[[129 128 125]
 [121 132 152]
 [120 132 157]
 [139 123 106]
 [132 126 119]]
->
[[128 125]
 [132 152]]

[[110 105 126]
 [110 105 127]]
->
[[105 126]
 [105 127]]

[[134 118 157]
 [132 141 150]
 [125 129 120]
 [129 121 122]]
->
[[118 157]
 [141 150]]

[[126 116 127]
 [120 107 140]]
->
[[116 127]
 [107 140]]

[[135 124 126 107 125]
 [127 120 121 118 126]
 [142 131 129 105 122]]
->
[[124 126]
 [120 121]]

[[106 135 124 116 127]
 [137 103 129 146 128]
 [102 138 127 113 126]
 [113 121 109 157 124]]
->
[[135 124]
 [103 129]]

[[131 146 156]
 [129 130 133]]
->
[[146 156]
 [130 133]]
---
[[100 138 130]
 [146 125 127]
 [143 143 131]]
->
[[125 127]
 [143 131]]

[[145 145 128 117]
 [158 155 122 112]
 [147 152 116 120]]
->
[[155 122]
 [152 116]]

[[122 122 146]
 [134 105 105]
 [114 105 119]
 [142 134 131]]
->
[[105 105]
 [105 119]]

[[132 152 121 132]
 [123 124 135 126]
 [120 105 133 132]
 [123 116 126 132]]
->
[[124 135]
 [105 133]]

[[120 130 123 124 141]
 [124 125 132 118 150]
 [119 136 123 111 150]
 [119 128 130 121 139]
 [118 130 131 123 140]]
->
[[125 132]
 [136 123]]

[[146 106 144 120 138]
 [112 139 109 131 115]
 [138 117 139 125 137]]
->
[[139 109]
 [117 139]]
---
[[110 106 118 144 113 120 128 109 102]
 [132 131 133 132 121 133 121 129 128]
 [127 127 127 127 127 127 127 127 127]
 [135 137 133 121 130 132 124 136 138]]
->
[[110 132 127 135]
 [106 131 127 137]
 [118 133 127 133]
 [144 132 127 121]
 [113 121 127 130]
 [120 133 127 132]
 [128 121 127 124]
 [109 129 127 136]
 [102 128 127 138]]

[[122 122 123 123 137 119 128 138 131 138 123 127 137]
 [127 116 122 133 133 131 122 136 136 127 132 131 133]
 [127 142 133 127 123 133 133 140 111 128  99 123 127]
 [132 138 132 134 124 129 126 134 127 136 131 127 125]
 [129 136 134 117 122 122 135 101 123 122 137 129 119]
 [127 126 129 120 129 120 130 114 131 128 138 129 126]
 [122 120 125 115 131 123 133 113 127 120 126 128 129]]
->
[[122 127 127 132 129 127 122]
 [122 116 142 138 136 126 120]
 [123 122 133 132 134 129 125]
 [123 133 127 134 117 120 115]
 [137 133 123 124 122 129 131]
 [119 131 133 129 122 120 123]
 [128 122 133 126 135 130 133]
 [138 136 140 134 101 114 113]
 [131 136 111 127 123 131 127]
 [138 127 128 136 122 128 120]
 [123 132  99 131 137 138 126]
 [127 131 123 127 129 129 128]
 [137 133 127 125 119 126 129]]

[[140 148 124 133 140 130 129 116 123 144 117]
 [140 147 123 134 135 138 119 115 115 144 122]
 [138 153 119 138 134 141 120 113 116 140 127]
 [152 142 120 131 132 141 125 124 124 143 127]
 [142 151 128 136 140 134 123 118 116 141 124]
 [142 149 119 132 130 146 117 116 121 141 125]
 [149 145 114 135 138 132 126 122 120 140 131]]
->
[[140 140 138 152 142 142 149]
 [148 147 153 142 151 149 145]
 [124 123 119 120 128 119 114]
 [133 134 138 131 136 132 135]
 [140 135 134 132 140 130 138]
 [130 138 141 141 134 146 132]
 [129 119 120 125 123 117 126]
 [116 115 113 124 118 116 122]
 [123 115 116 124 116 121 120]
 [144 144 140 143 141 141 140]
 [117 122 127 127 124 125 131]]

[[151 114]
 [125 126]
 [151 114]
 [147 108]
 [143 131]]
->
[[151 125 151 147 143]
 [114 126 114 108 131]]

[[127 108 111 143 151 143 132]
 [139 140 121 135 136 135 127]
 [134 133 124 116 120 115 133]
 [146 133 125 111 116 108 131]]
->
[[127 139 134 146]
 [108 140 133 133]
 [111 121 124 125]
 [143 135 116 111]
 [151 136 120 116]
 [143 135 115 108]
 [132 127 133 131]]

[[130 126 127 130 115 136 141 126]
 [127 133 125 140 129 109 111 130]
 [114 111 130 140 123 137 120 123]
 [123 129 139 133 115 136 128 121]
 [122 117 129 130 116 142 122 134]
 [126 123 118 121 107 118 125 123]
 [130 139 122 136 131 114 135 125]
 [124 142 122 133 110 117 126 119]
 [133 151 129 130 131 119 124 121]]
->
[[130 127 114 123 122 126 130 124 133]
 [126 133 111 129 117 123 139 142 151]
 [127 125 130 139 129 118 122 122 129]
 [130 140 140 133 130 121 136 133 130]
 [115 129 123 115 116 107 131 110 131]
 [136 109 137 136 142 118 114 117 119]
 [141 111 120 128 122 125 135 126 124]
 [126 130 123 121 134 123 125 119 121]]

[[142 150 145 132 107 139 126]
 [140 135 139 139 116 140 140]
 [139 147 142 129 109 136 124]
 [125 119 123 130 134 127 134]
 [127 125 124 131 124 125 127]
 [150 142 148 149 114 151 152]]
->
[[142 140 139 125 127 150]
 [150 135 147 119 125 142]
 [145 139 142 123 124 148]
 [132 139 129 130 131 149]
 [107 116 109 134 124 114]
 [139 140 136 127 125 151]
 [126 140 124 134 127 152]]

[[134 152 121 134 148]
 [135 157 117 140 137]
 [135 157 116 142 134]]
->
[[134 135 135]
 [152 157 157]
 [121 117 116]
 [134 140 142]
 [148 137 134]]
---
[[129 144 142 156 108 122 105 132 136 127 123 133 130]
 [131 126 130 130 137 122 129 129 129 134 141 130 125]]
->
[[131 126 130 130 137 122 129 129 129 134 141 130 125]
 [129 144 142 156 108 122 105 132 136 127 123 133 130]]

[[113 116 121 113]
 [125 156 118 125]
 [118 117 119 118]
 [140 119 130 140]
 [113 115 132 113]]
->
[[113 115 132 113]
 [140 119 130 140]
 [118 117 119 118]
 [125 156 118 125]
 [113 116 121 113]]

[[126 130 114 149 115 109]
 [108 113 133 134 133 117]
 [114 129 115 128 149 116]
 [118 128 144 133 126 105]
 [115 119 146 144 128 110]
 [119 147 118 151 126 122]
 [118 123 135 133 128 117]
 [118 141 120 130 141 119]]
->
[[118 141 120 130 141 119]
 [118 123 135 133 128 117]
 [119 147 118 151 126 122]
 [115 119 146 144 128 110]
 [118 128 144 133 126 105]
 [114 129 115 128 149 116]
 [108 113 133 134 133 117]
 [126 130 114 149 115 109]]

[[112 121 130 128 125 115]
 [136 122 146 141 137 128]
 [112 115 137 127 119 142]
 [104 111 136 114 113 122]
 [125 129 137 121 132 116]
 [146 144 119 141 139 133]
 [114 110 136 133 124 118]
 [130 148 122 141 135 127]
 [146 130 102 145 140 134]
 [119 135 135 125 142 118]
 [ 99 117 134 127 117 115]
 [149 144 109 143 146 145]]
->
[[149 144 109 143 146 145]
 [ 99 117 134 127 117 115]
 [119 135 135 125 142 118]
 [146 130 102 145 140 134]
 [130 148 122 141 135 127]
 [114 110 136 133 124 118]
 [146 144 119 141 139 133]
 [125 129 137 121 132 116]
 [104 111 136 114 113 122]
 [112 115 137 127 119 142]
 [136 122 146 141 137 128]
 [112 121 130 128 125 115]]

[[130 137 125 124 122 132 123 125 127]
 [121 125 129 137 128 129 114 140 130]
 [120 127 122 116 142 146 114 123 117]
 [138 123 130 140 125 132 110 139 138]
 [135 139 126 121 128 128 128 115 124]
 [124 132 129 136 114 107 141 139 134]]
->
[[124 132 129 136 114 107 141 139 134]
 [135 139 126 121 128 128 128 115 124]
 [138 123 130 140 125 132 110 139 138]
 [120 127 122 116 142 146 114 123 117]
 [121 125 129 137 128 129 114 140 130]
 [130 137 125 124 122 132 123 125 127]]

[[127 125 123 134 125 130 119 129]
 [134 118 106 118 147 147 124 127]
 [124 132 138 136 115 117 127 128]]
->
[[124 132 138 136 115 117 127 128]
 [134 118 106 118 147 147 124 127]
 [127 125 123 134 125 130 119 129]]

[[128 122 125 134 125 148]
 [114 148 117 107 139 140]
 [120 148 117 110 142 140]
 [121 112 126 128 128 149]
 [131 129 126 133 126 138]
 [135 117 124 130 143 125]
 [133 127 124 134 131 144]
 [128 128 126 128 127 128]
 [127 120 126 134 126 148]]
->
[[127 120 126 134 126 148]
 [128 128 126 128 127 128]
 [133 127 124 134 131 144]
 [135 117 124 130 143 125]
 [131 129 126 133 126 138]
 [121 112 126 128 128 149]
 [120 148 117 110 142 140]
 [114 148 117 107 139 140]
 [128 122 125 134 125 148]]
---
[[145 127 103]
 [117 103 124]
 [155 138 127]
 [148 109 121]
 [111 107 129]]
->
[103 103 155]

[[133 144 108 118]
 [128 155 133 120]
 [125 138 115 129]
 [129 148 120 115]
 [133 132 132 132]]
->
[118 133 138 129]

[[120 126 152 117 124]
 [121 121 144 118 125]
 [120 133 123 136 134]]
->
[124 118 123]

[[125 131 154 108 121]
 [154 127 125 117 143]]
->
[121 117]

[[117 155 110 139 129]
 [125 134 130 136 117]
 [131 134 124 132 128]
 [122 132 127 135 126]]
->
[129 136 124 132]

[[109 130]
 [124 130]
 [103 126]
 [111 130]]
->
[130 124]
